Below is a small trained network, with its code and all its weights. Each question gives an input and a class and asks what happens when units are switched off, that is, made to give their printed mean instead of their output.

import numpy as np


def w(rows, s, z=0):
    codes = np.array(rows[::2]) - 128.0
    scale = np.full(codes.shape[1], s)
    scale[-1] = z or s
    return codes * scale


def norm(h):
    return h / np.sqrt((h * h).mean(-1, keepdims=True) + 1e-5)


def f(y):
    return y / 2 * (1 + np.tanh(0.7978845608 * (y + 0.044715 * y**3)))


def log_softmax(a):
    a = a - a.max(-1, keepdims=True)
    return a - np.log(np.exp(a).sum(-1, keepdims=True))


def net(x, mask):
    res = np.array(x, float).reshape(1, 8) / 4 @ E
    u = 0
    for l in range(4):
        y = f(norm(res) @ A[l][:, :-1].T + A[l][:, -1])
        res = res + np.where(mask[u : u + 3], y, B[l][:, -1]) @ B[l][:, :-1]
        u += 3
    return log_softmax(norm(res)[-1] @ U[:, :-1].T + U[:, -1])


A, B = {}, {}
E = w([
[144,148,145,144],'x0',
[117,117,116,119],'x1',
[157,159,156,146],'x2',
[155,102,202,16],'x3',
[146,255,51,69],'x4',
[51,149,175,102],'x5',
[135,131,125,129],'x6',
[154,161,160,143],'x7',
],0.0084)
A[0] = w([
[145,146,193,178,2],'0.n0',
[90,220,37,222,41],'0.n1',
[164,116,4,47,229],'0.n2',
],0.0041,0.0037)
B[0] = w([
[122,4,106,86,88],'0.n0',
[64,254,8,56,145],'0.n1',
[165,181,138,216,251],'0.n2',
],0.006,0.0031)
A[1] = w([
[115,116,82,97,255],'1.n0',
[228,75,160,89,151],'1.n1',
[88,155,145,254,226],'1.n2',
],0.0093,0.0041)
B[1] = w([
[170,152,135,173,199],'1.n0',
[87,136,120,189,212],'1.n1',
[68,81,4,130,254],'1.n2',
],0.017,0.0049)
A[2] = w([
[108,76,147,132,251],'2.n0',
[80,194,117,46,50],'2.n1',
[52,173,205,11,226],'2.n2',
],0.011,0.0018)
B[2] = w([
[17,139,215,149,210],'2.n0',
[254,41,73,154,196],'2.n1',
[233,5,177,168,254],'2.n2',
],0.0085,0.0034)
A[3] = w([
[120,147,155,247,77],'3.n0',
[114,86,93,93,3],'3.n1',
[216,145,129,155,109],'3.n2',
],0.013,0.0034)
B[3] = w([
[134,100,157,9,254],'3.n0',
[147,112,173,80,124],'3.n1',
[132,157,127,63,250],'3.n2',
],0.014,0.0038)
U = w([
[96,104,80,162,254],'0',
[6,100,84,121,29],'1',
[154,216,41,209,94],'2',
[140,189,54,187,150],'3',
[73,89,168,76,141],'4',
[117,90,216,219,166],'5',
[146,205,98,43,106],'6',
[216,111,147,120,138],'7',
],0.011,0.0036)

Each question gives the input, the list of numbers given to net, and the class t.
The units are the neurons (one row each of A and B). Each row of codes is followed by its name. A weight is (code - 128) times the scale printed after its matrix; where a second scale follows, it is the last column's (A, B and U).
mask holds one flag per neuron, layer by layer. A switched-off neuron (its flag False) gives its mean, the last column of its row in B, instead of its output. The means were averaged over made-up inputs and are rounded, as every weight is.
A unit's drop is (log p(t) with every unit on - log p(t) with that unit switched off) / (log p(t) with every unit on - log p(t) with every unit switched off).
The circuit of an input: a set's keep is (log p(t) with only the set's units on - log p(t) with every unit switched off) / (log p(t) with every unit on - log p(t) with every unit switched off). Starting from all 12 units, units are removed one at a time, each time the one whose removal leaves the highest keep (on an exact tie, the one counted first), for as long as the keep stays at least 0.8.
circuit, biggest first: the units of the circuit, biggest drop first
k most important neurons: the k neurons with the biggest drops, biggest first
top k neurons in layer l: the k neurons of layer l with the biggest drops, biggest first
drop when u is switched off: that unit's drop, to one decimal
input [3,6,2,3,-1,-8,5,-1], class 4: 2 most important neurons -> (3.n0 1.n1)
input [-5,-4,-4,2,7,1,2,5], class 7: circuit, biggest first -> (1.n2 2.n1)
input [1,6,-1,0,-3,1,8,5], class 1: 2 most important neurons -> (2.n2 1.n2)
input [6,-2,-8,1,7,6,7,0], class 7: circuit, biggest first -> (1.n2 2.n2)
input [-5,-4,-5,4,-5,-8,5,1], class 4: circuit, biggest first -> (3.n0 1.n2 1.n1 2.n2)
input [4,1,0,3,7,7,-1,-3], class 7: circuit, biggest first -> (2.n2 1.n2)
input [7,0,3,0,-4,7,1,1], class 1: circuit, biggest first -> (1.n2)
input [-1,2,4,5,-1,-5,2,5], class 4: circuit, biggest first -> (3.n0 1.n1)
input [8,5,-5,2,-1,-3,4,1], class 4: circuit, biggest first -> (3.n0 1.n2 1.n1)
input [-6,-8,-4,3,-3,3,1,3], class 5: circuit, biggest first -> (1.n2 3.n2)
input [-2,8,-4,3,7,2,-5,3], class 7: circuit, biggest first -> (1.n2 2.n2)
input [7,-1,6,-3,-3,5,-2,-1], class 1: top 2 neurons in layer 1 -> (1.n2 1.n0)
input [0,-6,7,1,1,3,8,-7], class 7: 2 most important neurons -> (0.n2 1.n2)
input [-3,-3,5,2,3,7,3,4], class 7: circuit, biggest first -> (2.n2)
input [-1,-3,6,7,0,1,-3,-8], class 5: top 2 neurons in layer 1 -> (1.n2 1.n1)
input [-1,-3,2,6,2,1,2,-6], class 7: top 2 neurons in layer 2 -> (2.n2 2.n0)
input [1,-1,-2,6,-3,2,1,7], class 5: top 2 neurons in layer 1 -> (1.n2 1.n0)
input [3,4,0,8,5,7,0,-1], class 7: drop when 2.n2 is switched off -> 0.2
input [-3,7,0,5,1,7,-8,-7], class 7: drop when 2.n1 is switched off -> 0.1
input [8,-2,-2,7,-1,8,-7,0], class 5: drop when 3.n2 is switched off -> 0.0
